[128 = 0]
[140 145 145  90 124 141 107 197 135 121 130 137 133 108 105 113 124 142
 121 142] : (12)
[147 158 139  83 188 168 112 187 120 145 134  80 123 103 118 120 125 183
 118 132] : (11)
[136 146 150  99 145 165 144 201 110 144 126 140 108  98 113 113 130 163
 123 152] : (12)
[152 152 157  78 130 148 134 192 111 141 121 155 101 103 131 108 129 173
 103 136] : (13)
[112 149 150  97 132 181 131 242  99 131 127 155 106 114 102  94 131 128
 127 179] : (19)
[107 130 168  86 156 138 118 219 132 120 124  95 109  98 118 114 135 151
 113 132] : (17)
[107 162 179  96 150 177 143 212 119 145 123 104 122 111 108  96 139 154
 113 143] : (14)
[147 161 156 104 164 153 144 224 129 139 137  97 104  90 121 117 158 190
 113 124] : (11)
[ 99 137 200 117 145 155 142 231  91 134 131 151 135 125 106 112 126 161
 119 139] : (14)
[113 137 166  74 134 146 111 210 127 133 115 158  97 118 115 133 124 152
  99 126] : (17)
[ 99 131 161  66 155 163 133 216 120 145 110 122 117 123 119 105 122 177
  92 121] : (13)
[137 133 126 103 160 163 132 201 112 135 115 125 114 123 103 109 139 143
 121 158] : (14)
[151 142 181  85 129 164 120 215 155  99  99 147 137  88 130 109 113 149
 114 130] : (17)
[189 174 207  82 119 156 161 230 137 119 133  90 138 120 123 113 159 135
 115 152] : (11)
[153 113  94  48 125 181 128 205 142 131 132 106 111 107 106 118 128 147
 106 147] : (17)
[127 148 170 112 139 144 136 196 122 118 139 136 139 100 140 111 127 166
 112 113] : (17)
[144 129 146  82 130 161 141 182 109 132 118 100 159 117 108 108 116 108
 134 163] : (11)
[153 126 134 100 103 150 127 173  98 146 126 129 126 129 123  97 175 127
  99 162] : (14)
[166 144 153  83 167 135 126 186 138 151 131  72 137 116 130  97 135 142
 116 134] : (11)
[138 131 106 101 161 179 126 204 112 125 130 130 104 135 122 123 133 158
 107 144] : (14)
[153 167 183 115 150 142 128 205 138 102 132 108 120 120 121 134 125 144
 103 163] : (11)
[130 137 129 101 151 157 124 196 121 127 122 139 108 104 128 120 129 149
 109 153] : (14)
[145 159 164  76 126 193 143 252 115 114 131 132 136  84 111 120 131 128
 109 153] : (11)
[135 165 163  78 173 160 142 203 137 127 126 103 115 115 119 107 133 159
 112 147] : (13)
[111 144 169 117 167 126 137 193  97 131 126 122 128 143 103 102  87 140
 124 146] : (19)
[146 171 152  97 126 150 141 194 113 167 138 130 133 174 110 108 132 138
 104 136] : (13)
[176 141 150  94 146 135 112 203 117 125 139 146 147 147 102  61 124 175
 120 169] : (14)
[160 140 158  92 139 151 119 210 125 126 127 125 107 105 124 125 127 153
 110 123] : (13)
[117 196 204  73 152 174 120 220 104 144 139 115  71 115 127 116 149 173
 118 139] : (17)
[134 139 164  80 162 136 141 202 107 126 134  98 108 133 138  90 138 152
 106 152] : (11)
[143 167 155  88 119 148 153 176 136 117 149 123 122 140 126 108 133 148
 131 159] : (11)
[132 149 166  86 148 164 128 214 102 150 136  82  91 118 128 114 129 160
 106 127] : (18)
[136 147 138  99 167 157 134 191 120 118 149 121 141 121  84 110 131 142
 108 115] : (18)
[156 148 130  79 126 123 133 204 224 125 133 135 117 117 129 145 125 171
 101 145] : (13)
[146 152 142  83 168 159 133 192 106 136 132 117 111 154 133 132 135 165
 101 124] : (18)
[107 157 181 103 140 165 156 216 109 119 121 128 121 106 148 106 139 171
 123 126] : (17)
[123 141 154  99 154 150 130 227 118 119 117  99 161 103  85 121 139 144
 123 143] : (11)
[147 138 176 106 129 166 147 183 131 131 135 135 138 102 123 114 126 150
 122 140] : (14)
[123 151 169 108 112 161 149 211 113 133 162 133 146 112 100  81 146 133
 126 144] : (13)

[124 107 130 124 130 133 135 130 155 143 133  99 135 120 120 139 118 135
 148 134] : [26]
[127 127 129 133 131 117 128 125 116 132 131 127 122 132  88 132 123 138
 130  85] : [22]
[127 146 117 125 153 122 124 126 134 132 131 126 138 130 127 131 123 113
 132 114] : [26]
[117 109 114 130 141 114 133 130 151 146 124 107 115 126  79 130 122 128
 140 105] : [13]
[128 140  95 128 132 124 120 137 153 137 126 125 133 132 130 127 128 117
 143 123] : [13]
[125 128 129 123 142 123 130 131 130 126 131 139 129 129 145 121 120 129
 120 141] : [15]
[128  91 124 125 117 134 131 137 125 136 128 118 109 130 128 134 138 130
 127 111] : [26]
[134 122 131 127 120 135 130 129 127 132 123 126 128 116  93 132 123 120
 150 133] : [9]
[115  94 115 124 121 125 136 137 139 140 131  99 124 137 115 135 119 140
 137 128] : [13]
[128 141 132 124 153 121 126 121 135 130 138 117 139 124 101 137 107 122
 142 106] : [22]
[127 140  94 134  98 120 120 139 146 136 128 128 129 138 112 125 129 130
 166  79] : [13]
[133 133 119 140 107 132 119 126 151 129 117 121 139 112  99 130 136 121
 157 139] : [13]
[121 107 131 123 145 124 132 126 138 134 131 112 125 129 113 128 120 125
 128 117] : [26]
[129 137 131 131 133 130 128 125 107 116 124 141 118 129 161 125 140 127
 103 146] : [10]
[118  96 124 119 150 120 142 133 106 133 135 102 106 145 126 145 126 128
  97  97] : [26]
[131 123 105 129 108 126 120 140 159 139 124 142 139 126 118 113 122 125
 164 126] : [9]
[124 133 131 128 139 121 133 123 121 130 132 118 131 130 119 138 127 131
 125  97] : [22]
[129  99 128 123 132 138 128 132 129 137 130 122 119 130 185 124 128 133
 114 125] : [26]
[125 149 119 126 139 116 123 128 150 136 128 139 143 126 106 119 118 131
 144 131] : [13]
[126 149 122 136  98 128 127 125 140 126 125 112 136 132 127 136 135 128
 143 132] : [13]
[130 140 140 125 121 130 130 121 117 111 129 133 120 128 124 129 133 142
 109 132] : [12]
[131 113 145 114 123 132 131 133 113 122 138 151 125 127 121 114 112 139
 133 131] : [9]
[128 150 124 125 165 117 127 121 123 131 129 127 140 117  98 135 126 111
 114  95] : [26]
[125 127 117 128 112 128 127 136 130 129 128 130 125 143 135 121 129 139
 133 105] : [26]
[129 114 133 124 147 121 127 124 116 135 135 121 117 127 109 132 124 123
 125  72] : [22]
[131 111 156 124 132 134 146 125 104 114 132 129 116 127 108 128 124 135
 101 170] : [9]
[122 123 100 135  91 130 130 144 138 133 123 113 121 134  93 131 136 126
 145 129] : [13]
[120 148 115 138 142 113 125 122 112 124 120 120 122 135  83 132 137 113
 101  96] : [26]
